Here is a tiny trained network, its code and every weight. The questions are about switching its units off for an input and a target symbol, where a switched-off unit gives its printed mean instead of its output.

import numpy as np


def w(rows, s, z=0):
    codes = np.array(rows[::2]) - 128.0
    scale = np.full(codes.shape[1], s)
    scale[-1] = z or s
    return codes * scale


def norm(h):
    return h / np.sqrt((h * h).mean(-1, keepdims=True) + 1e-5)


def f(y):
    return y / 2 * (1 + np.tanh(0.7978845608 * (y + 0.044715 * y**3)))


def softmax(a):
    e = np.exp(a - a.max(-1, keepdims=True))
    return e / e.sum(-1, keepdims=True)


def log_softmax(a):
    a = a - a.max(-1, keepdims=True)
    return a - np.log(np.exp(a).sum(-1, keepdims=True))


def net(x, mask):
    ids = ['ΓΣδλμξτ'.index(c) for c in x.split()]
    T = len(ids)
    res = E[ids] + P[:T]
    u = 0
    for l in range(2):
        r = norm(res)
        for j in range(2):
            rows = slice(2 * j, 2 * j + 2)
            q, k, v = (r @ M[l][rows].T for M in (Q, K, V))
            z = softmax(np.where(np.tri(T) > 0, q @ k.T / 2**0.5, -1e9)) @ v
            o = O[l][rows]
            res = res + np.where(mask[u + j], z, o[:, -1]) @ o[:, :-1]
        u += 2
        y = f(norm(res) @ A[l][:, :-1].T + A[l][:, -1])
        res = res + np.where(mask[u : u + 8], y, B[l][:, -1]) @ B[l][:, :-1]
        u += 8
    return log_softmax(norm(res)[-1] @ U[:, :-1].T + U[:, -1])


Q, K, V, O, A, B = {}, {}, {}, {}, {}, {}
E = w([
[249,156,132],'Γ',
[212,94,188],'Σ',
[139,74,177],'δ',
[129,161,73],'λ',
[96,238,96],'μ',
[105,79,77],'ξ',
[147,53,45],'τ',
],0.013)
P = w([
[89,118,92],'0',
[83,59,199],'1',
[255,159,7],'2',
[48,182,159],'3',
[226,116,42],'4',
[44,177,164],'5',
[206,102,64],'6',
[32,179,163],'7',
[187,96,91],'8',
[20,191,165],'9',
[182,101,102],'10',
[18,238,161],'11',
[194,129,98],'12',
],0.0097)
Q[0] = w([
[45,254,105],'L0H1',
[32,186,124],'L0H1',
[138,160,58],'L0H2',
[163,72,210],'L0H2',
],0.0072)
K[0] = w([
[155,170,125],'L0H1',
[145,120,82],'L0H1',
[250,113,118],'L0H2',
[90,138,161],'L0H2',
],0.011)
V[0] = w([
[108,197,2],'L0H1',
[216,19,153],'L0H1',
[68,85,184],'L0H2',
[83,147,15],'L0H2',
],0.0064)
O[0] = w([
[93,2,129,59],'L0H1',
[39,122,73,253],'L0H1',
[176,254,111,102],'L0H2',
[158,204,100,85],'L0H2',
],0.0056,0.002)
A[0] = w([
[200,153,136,56],'L0N1',
[80,119,248,115],'L0N2',
[79,139,65,56],'L0N3',
[158,182,129,119],'L0N4',
[226,123,82,60],'L0N5',
[70,82,64,139],'L0N6',
[97,163,229,2],'L0N7',
[203,188,99,49],'L0N8',
],0.011,0.0042)
B[0] = w([
[80,150,172,171],'L0N1',
[101,204,95,240],'L0N2',
[185,118,149,159],'L0N3',
[69,29,139,162],'L0N4',
[129,149,193,254],'L0N5',
[80,85,139,207],'L0N6',
[132,202,90,185],'L0N7',
[102,2,155,194],'L0N8',
],0.0067,0.0039)
Q[1] = w([
[137,83,255],'L1H1',
[164,135,121],'L1H1',
[120,96,37],'L1H2',
[83,145,183],'L1H2',
],0.013)
K[1] = w([
[96,182,51],'L1H1',
[138,100,43],'L1H1',
[87,167,94],'L1H2',
[254,105,219],'L1H2',
],0.006)
V[1] = w([
[111,177,86],'L1H1',
[76,68,74],'L1H1',
[161,144,1],'L1H2',
[168,81,134],'L1H2',
],0.0088)
O[1] = w([
[8,187,187,225],'L1H1',
[34,154,106,254],'L1H1',
[171,167,53,105],'L1H2',
[106,253,187,226],'L1H2',
],0.0061,0.00064)
A[1] = w([
[52,131,139,123],'L1N1',
[116,136,1,4],'L1N2',
[246,142,154,234],'L1N3',
[80,91,88,155],'L1N4',
[110,155,192,124],'L1N5',
[100,60,33,78],'L1N6',
[17,116,183,57],'L1N7',
[100,151,47,26],'L1N8',
],0.0099,0.003)
B[1] = w([
[193,179,101,201],'L1N1',
[193,80,91,196],'L1N2',
[196,94,16,253],'L1N3',
[218,146,144,198],'L1N4',
[203,85,150,207],'L1N5',
[197,146,253,252],'L1N6',
[104,159,63,226],'L1N7',
[117,88,56,160],'L1N8',
],0.0061,0.0032)
U = w([
[142,157,177,149],'Γ',
[62,158,130,104],'Σ',
[51,138,103,20],'δ',
[65,107,228,104],'λ',
[166,130,14,155],'μ',
[5,75,105,74],'ξ',
[114,70,128,252],'τ',
],0.011,0.0023)

Each question gives the input, a string of symbols that net reads in full, and the target symbol t.
The units are the heads (2 rows each of Q, K, V and O) and the neurons (one row each of A and B). Each row of codes is followed by its name. A weight is (code - 128) times the scale printed after its matrix; where a second scale follows, it is the last column's (O, A, B and U).
mask holds one flag per unit, layer by layer, with each layer's heads first. A switched-off unit (its flag False) gives its mean, the last column of its rows in O or B, instead of its output. The means were averaged over made-up inputs and are rounded, as every weight is.
A unit's drop is (log p(t) with every unit on - log p(t) with that unit switched off) / (log p(t) with every unit on - log p(t) with every unit switched off).
top k neurons: the k neurons with the biggest drops, biggest first
top k neurons in layer l: the k neurons of layer l with the biggest drops, biggest first
which heads matter: for each layer, one digit per head in row order, 1 if its drop is at least 0.15 and else 0, layers parted by /
drop of u: that unit's drop, to one decimal
input τ Γ Γ Γ ξ τ ξ Σ δ, target μ: which heads matter : 00 / 01
input Γ δ τ δ μ μ μ μ Σ λ δ Σ μ, target λ: which heads matter : 10 / 01
input τ μ ξ δ Σ Γ τ λ, target μ: top 3 neurons in layer 0 : [L0N5; L0N1; L0N8]
input μ ξ μ ξ μ, target Γ: which heads matter : 10 / 10
input δ Γ Σ λ Σ δ δ μ ξ ξ Σ τ Σ, target λ: which heads matter : 00 / 11
input Γ δ μ ξ δ δ λ Σ μ, target τ: top neuron : [L0N2]
input Σ λ μ δ Γ τ Σ Σ Σ μ λ, target τ: which heads matter : 00 / 00
input δ δ δ τ Σ λ, target μ: top 2 neurons : [L0N5; L0N1]
input δ λ Γ τ, target τ: top 2 neurons : [L1N6; L0N5]
input Σ Σ τ δ λ δ δ δ λ, target τ: top 2 neurons in layer 0 : [L0N8; L0N2]
input ξ μ μ τ δ δ λ δ δ δ δ Γ, target λ: top 2 neurons : [L0N4; L0N8]
input Γ δ δ τ Γ ξ λ λ Σ δ δ Σ δ, target λ: top 3 neurons in layer 0 : [L0N1; L0N5; L0N8]
input μ τ Γ Γ μ Σ λ Σ δ, target μ: top 2 neurons : [L1N3; L0N8]
input δ δ δ τ λ τ Γ Σ Σ Σ τ τ, target τ: top 2 neurons in layer 1 : [L1N6; L1N3]
input δ ξ δ δ λ Γ, target λ: top neuron in layer 1 : [L1N5]
input δ ξ ξ δ δ ξ ξ Γ λ λ λ δ δ, target λ: drop of L0H2 : 0.3
input δ ξ δ ξ δ Σ τ Σ Σ ξ δ δ Σ, target λ: drop of L0H1 : 0.2
input τ τ δ μ Γ τ λ Γ Γ δ δ δ μ, target τ: drop of L0N8 : 0.2
